Here is a tiny trained network, its code and every weight. The questions are about switching its units off for an input and a class, where a switched-off unit gives its printed mean instead of its output.

import numpy as np


def w(rows, s, z=0):
    codes = np.array(rows[::2]) - 128.0
    scale = np.full(codes.shape[1], s)
    scale[-1] = z or s
    return codes * scale


def norm(h):
    return h / np.sqrt((h * h).mean(-1, keepdims=True) + 1e-5)


def f(y):
    return y / 2 * (1 + np.tanh(0.7978845608 * (y + 0.044715 * y**3)))


def log_softmax(a):
    a = a - a.max(-1, keepdims=True)
    return a - np.log(np.exp(a).sum(-1, keepdims=True))


def net(x, mask):
    res = np.array(x, float).reshape(1, 3) / 4 @ E
    u = 0
    for l in range(3):
        y = f(norm(res) @ A[l][:, :-1].T + A[l][:, -1])
        res = res + np.where(mask[u : u + 9], y, B[l][:, -1]) @ B[l][:, :-1]
        u += 9
    return log_softmax(norm(res)[-1] @ U[:, :-1].T + U[:, -1])


A, B = {}, {}
E = w([
[153,193,146,240,174,5],'x0',
[13,158,200,71,215,71],'x1',
[230,88,104,42,216,92],'x2',
],0.0017)
A[0] = w([
[83,106,175,135,176,64,3],'0.n0',
[3,142,138,145,97,168,153],'0.n1',
[35,155,91,184,37,105,63],'0.n2',
[103,62,74,134,156,118,153],'0.n3',
[232,67,86,123,216,132,124],'0.n4',
[154,187,208,205,233,40,111],'0.n5',
[176,10,100,76,93,189,80],'0.n6',
[71,79,93,175,45,123,71],'0.n7',
[125,56,177,147,117,110,124],'0.n8',
],0.003,0.0017)
B[0] = w([
[76,214,186,156,99,86,109],'0.n0',
[255,159,231,77,165,157,235],'0.n1',
[134,99,128,177,165,253,162],'0.n2',
[118,157,102,100,90,127,146],'0.n3',
[228,204,113,114,126,164,189],'0.n4',
[172,117,194,55,105,137,252],'0.n5',
[187,211,213,105,188,206,202],'0.n6',
[110,175,187,213,137,131,139],'0.n7',
[121,136,118,130,140,134,126],'0.n8',
],0.0028,0.0014)
A[1] = w([
[153,116,56,167,129,212,28],'1.n0',
[199,55,91,246,96,168,38],'1.n1',
[71,44,74,3,96,236,156],'1.n2',
[214,93,7,54,164,111,161],'1.n3',
[63,127,126,96,175,18,93],'1.n4',
[79,95,159,66,231,61,42],'1.n5',
[121,104,22,159,65,146,5],'1.n6',
[151,226,142,201,138,52,213],'1.n7',
[66,81,174,28,197,63,115],'1.n8',
],0.0036,0.0015)
B[1] = w([
[95,214,142,121,88,62,143],'1.n0',
[89,232,26,175,121,52,180],'1.n1',
[191,110,149,120,251,44,254],'1.n2',
[164,45,242,102,253,201,220],'1.n3',
[113,162,143,75,21,130,160],'1.n4',
[114,212,51,213,97,99,184],'1.n5',
[57,216,123,172,32,85,102],'1.n6',
[129,16,109,75,109,184,209],'1.n7',
[141,234,70,112,118,62,233],'1.n8',
],0.0032,0.0021)
A[2] = w([
[132,75,223,141,144,187,19],'2.n0',
[76,255,79,103,95,4,107],'2.n1',
[81,169,176,84,153,83,199],'2.n2',
[119,196,95,173,47,227,96],'2.n3',
[197,207,128,169,138,228,70],'2.n4',
[209,128,12,102,132,25,4],'2.n5',
[248,23,133,146,69,96,163],'2.n6',
[200,126,87,113,141,98,4],'2.n7',
[73,92,7,202,70,11,53],'2.n8',
],0.0039,0.0013)
B[2] = w([
[69,40,105,162,80,175,172],'2.n0',
[187,172,114,119,14,201,253],'2.n1',
[239,106,125,120,98,159,224],'2.n2',
[147,159,183,119,228,79,172],'2.n3',
[64,192,157,145,117,92,205],'2.n4',
[86,98,208,147,138,254,174],'2.n5',
[117,141,115,79,146,70,207],'2.n6',
[102,135,189,116,192,142,141],'2.n7',
[116,86,43,109,105,103,157],'2.n8',
],0.0047,0.0019)
U = w([
[81,40,82,82,96,43,109],'0',
[68,205,185,185,196,82,135],'1',
[200,79,168,38,238,143,156],'2',
[74,121,76,95,127,146,6],'3',
[200,198,132,75,12,150,152],'4',
[93,156,11,195,58,66,128],'5',
[68,123,75,90,127,146,5],'6',
[55,45,198,178,85,212,131],'7',
],0.012,0.013)

Each question gives the input, the list of numbers given to net, and the class t.
The units are the neurons (one row each of A and B). Each row of codes is followed by its name. A weight is (code - 128) times the scale printed after its matrix; where a second scale follows, it is the last column's (A, B and U).
mask holds one flag per neuron, layer by layer. A switched-off neuron (its flag False) gives its mean, the last column of its row in B, instead of its output. The means were averaged over made-up inputs and are rounded, as every weight is.
A unit's drop is (log p(t) with every unit on - log p(t) with that unit switched off) / (log p(t) with every unit on - log p(t) with every unit switched off).
The circuit of an input: a set's keep is (log p(t) with only the set's units on - log p(t) with every unit switched off) / (log p(t) with every unit on - log p(t) with every unit switched off). Starting from the 12 units with the biggest drops (on a tie, the unit counted first), units are removed one at a time, each time the one whose removal leaves the highest keep (on an exact tie, the one counted first), for as long as the keep stays at least 0.8.
units of the circuit, in order: the units of the circuit, biggest drop first
most important unit: the unit with the biggest drop
k most important neurons: the k neurons with the biggest drops, biggest first
top k neurons in layer l: the k neurons of layer l with the biggest drops, biggest first
drop of u: that unit's drop, to one decimal
input [6,-2,-2], class 0: most important unit	1.n7
input [-1,-4,-3], class 5: units of the circuit, in order	1.n1, 0.n5
input [-6,-2,-4], class 7: units of the circuit, in order	1.n8, 2.n0
input [-7,8,1], class 4: units of the circuit, in order	1.n8, 1.n5, 2.n1
input [0,-5,-6], class 5: units of the circuit, in order	1.n1, 0.n5
input [0,-6,-5], class 5: 2 most important neurons	1.n1, 2.n8
input [7,-7,0], class 5: units of the circuit, in order	1.n1, 0.n1
input [1,6,-6], class 7: top 2 neurons in layer 1	1.n1, 1.n0
input [2,-1,-1], class 5: 3 most important neurons	0.n6, 1.n1, 2.n8
input [0,5,6], class 4: 2 most important neurons	1.n8, 1.n5
input [-1,5,-6], class 7: 2 most important neurons	0.n2, 2.n0
input [0,-7,-6], class 5: 3 most important neurons	1.n1, 2.n8, 1.n3
input [0,-6,-7], class 5: 2 most important neurons	1.n1, 1.n3
input [-5,0,-4], class 7: top 2 neurons in layer 1	1.n8, 1.n3
input [-5,5,-4], class 2: 4 most important neurons	1.n1, 1.n2, 0.n1, 2.n1
input [8,7,7], class 4: most important unit	2.n1
input [5,-6,2], class 2: top 2 neurons in layer 1	1.n7, 1.n5
input [6,-5,-5], class 5: 2 most important neurons	2.n8, 1.n1
input [1,-8,2], class 1: 2 most important neurons	2.n4, 1.n1
input [4,1,-8], class 7: most important unit	1.n8
input [8,-3,0], class 0: top 2 neurons in layer 1	1.n2, 1.n7
input [-3,-6,-7], class 1: top 2 neurons in layer 1	1.n8, 1.n5
input [6,-7,3], class 2: top 2 neurons in layer 2	2.n6, 2.n5
input [7,7,-1], class 4: drop of 1.n2	0.0
input [-5,-6,-2], class 1: drop of 2.n4	0.1
